Below are the code and all the weights of a small trained network. Each question names an input and a class and asks about switching units off, where a switched-off unit gives its printed mean instead of its output.

import numpy as np


def w(rows, s, z=0):
    codes = np.array(rows[::2]) - 128.0
    scale = np.full(codes.shape[1], s)
    scale[-1] = z or s
    return codes * scale


def norm(h):
    return h / np.sqrt((h * h).mean(-1, keepdims=True) + 1e-5)


def f(y):
    return np.maximum(y, 0)


def log_softmax(a):
    a = a - a.max(-1, keepdims=True)
    return a - np.log(np.exp(a).sum(-1, keepdims=True))


def net(x, mask):
    res = np.array(x, float).reshape(1, 6) / 4 @ E
    u = 0
    for l in range(2):
        y = f(norm(res) @ A[l][:, :-1].T + A[l][:, -1])
        res = res + np.where(mask[u : u + 16], y, B[l][:, -1]) @ B[l][:, :-1]
        u += 16
    return log_softmax(norm(res)[-1] @ U[:, :-1].T + U[:, -1])


A, B = {}, {}
E = w([
[119,108,1,142],'x0',
[182,167,148,122],'x1',
[79,250,96,92],'x2',
[156,148,135,228],'x3',
[113,92,171,147],'x4',
[216,130,71,151],'x5',
],0.0082)
A[0] = w([
[110,161,89,155,96],'0.n0',
[73,169,137,209,129],'0.n1',
[43,59,217,136,4],'0.n2',
[25,135,123,182,32],'0.n3',
[162,48,87,194,139],'0.n4',
[156,225,163,54,123],'0.n5',
[90,155,201,77,28],'0.n6',
[115,2,81,57,54],'0.n7',
[179,99,169,121,105],'0.n8',
[119,136,83,116,128],'0.n9',
[121,130,14,185,138],'0.n10',
[63,63,210,154,27],'0.n11',
[53,133,93,105,167],'0.n12',
[155,180,165,62,142],'0.n13',
[82,207,119,113,80],'0.n14',
[134,59,97,141,105],'0.n15',
],0.0086,0.0046)
B[0] = w([
[136,178,92,161,160],'0.n0',
[74,82,62,153,198],'0.n1',
[45,128,239,83,183],'0.n2',
[67,189,138,158,164],'0.n3',
[156,90,119,64,249],'0.n4',
[131,201,194,81,217],'0.n5',
[146,65,114,98,167],'0.n6',
[145,55,119,3,202],'0.n7',
[91,148,79,141,173],'0.n8',
[180,141,119,97,171],'0.n9',
[154,128,83,89,253],'0.n10',
[79,77,255,90,183],'0.n11',
[121,207,128,107,211],'0.n12',
[124,236,136,69,198],'0.n13',
[154,102,66,96,181],'0.n14',
[155,118,135,56,186],'0.n15',
],0.0067,0.0047)
A[1] = w([
[29,147,88,163,46],'1.n0',
[25,192,123,46,53],'1.n1',
[122,123,177,111,162],'1.n2',
[51,90,23,112,170],'1.n3',
[35,78,175,157,59],'1.n4',
[144,137,128,167,79],'1.n5',
[236,215,47,109,134],'1.n6',
[50,164,113,113,53],'1.n7',
[162,208,154,181,129],'1.n8',
[146,163,89,175,48],'1.n9',
[151,210,143,138,55],'1.n10',
[224,89,178,155,126],'1.n11',
[212,101,183,157,108],'1.n12',
[196,1,169,219,121],'1.n13',
[21,81,226,140,2],'1.n14',
[32,154,74,188,28],'1.n15',
],0.0094,0.0039)
B[1] = w([
[156,171,111,247,151],'1.n0',
[102,151,81,118,213],'1.n1',
[133,131,103,146,175],'1.n2',
[159,145,155,159,213],'1.n3',
[144,115,189,123,172],'1.n4',
[109,134,142,110,132],'1.n5',
[150,90,171,149,255],'1.n6',
[140,165,102,125,158],'1.n7',
[148,68,163,160,166],'1.n8',
[179,102,113,113,143],'1.n9',
[149,130,166,134,160],'1.n10',
[66,133,97,164,176],'1.n11',
[81,108,92,199,165],'1.n12',
[45,114,68,110,198],'1.n13',
[77,96,180,124,191],'1.n14',
[138,158,103,184,151],'1.n15',
],0.011,0.007)
U = w([
[170,30,100,74,88],'0',
[68,51,68,195,68],'1',
[56,81,242,113,163],'2',
[134,177,93,200,255],'3',
[137,115,106,67,172],'4',
[142,224,159,51,147],'5',
[255,114,69,157,67],'6',
[181,162,229,195,26],'7',
],0.02,0.0041)

Each question gives the input, the list of numbers given to net, and the class t.
The units are the neurons (one row each of A and B). Each row of codes is followed by its name. A weight is (code - 128) times the scale printed after its matrix; where a second scale follows, it is the last column's (A, B and U).
mask holds one flag per neuron, layer by layer. A switched-off neuron (its flag False) gives its mean, the last column of its row in B, instead of its output. The means were averaged over made-up inputs and are rounded, as every weight is.
A unit's drop is (log p(t) with every unit on - log p(t) with that unit switched off) / (log p(t) with every unit on - log p(t) with every unit switched off).
most important unit: the unit with the biggest drop
k most important neurons: the k neurons with the biggest drops, biggest first
k most important neurons of layer l: the k neurons of layer l with the biggest drops, biggest first
drop of u: that unit's drop, to one decimal
input [-4,1,-3,-2,-2,3], class 7: 2 most important neurons of layer 0	0.n13; 0.n8
input [5,1,-7,4,5,8], class 1: most important unit	1.n13
input [6,0,-2,8,1,1], class 6: 3 most important neurons	0.n10; 0.n11; 1.n14
input [-1,1,1,-2,7,6], class 1: 4 most important neurons of layer 0	0.n12; 0.n10; 0.n7; 0.n5
input [2,3,-6,3,-5,5], class 1: 3 most important neurons	1.n13; 1.n11; 1.n12
input [5,6,-6,2,2,7], class 1: 2 most important neurons	1.n13; 1.n11
input [-6,-2,-4,-8,-7,1], class 5: 2 most important neurons	0.n13; 1.n6
input [7,-7,-4,4,1,-5], class 0: 3 most important neurons of layer 0	0.n7; 0.n4; 0.n15
input [-8,1,6,3,-4,6], class 7: 2 most important neurons of layer 1	1.n8; 1.n6
input [0,-4,4,0,4,-1], class 3: drop of 1.n0	0.1
input [6,-2,1,-3,-3,0], class 6: drop of 0.n7	-0.1
input [8,-1,-3,0,-3,-3], class 0: drop of 0.n7	0.2
input [6,2,1,-5,-6,-5], class 5: drop of 0.n12	0.2
input [5,3,-5,2,-5,-8], class 0: most important unit	0.n7
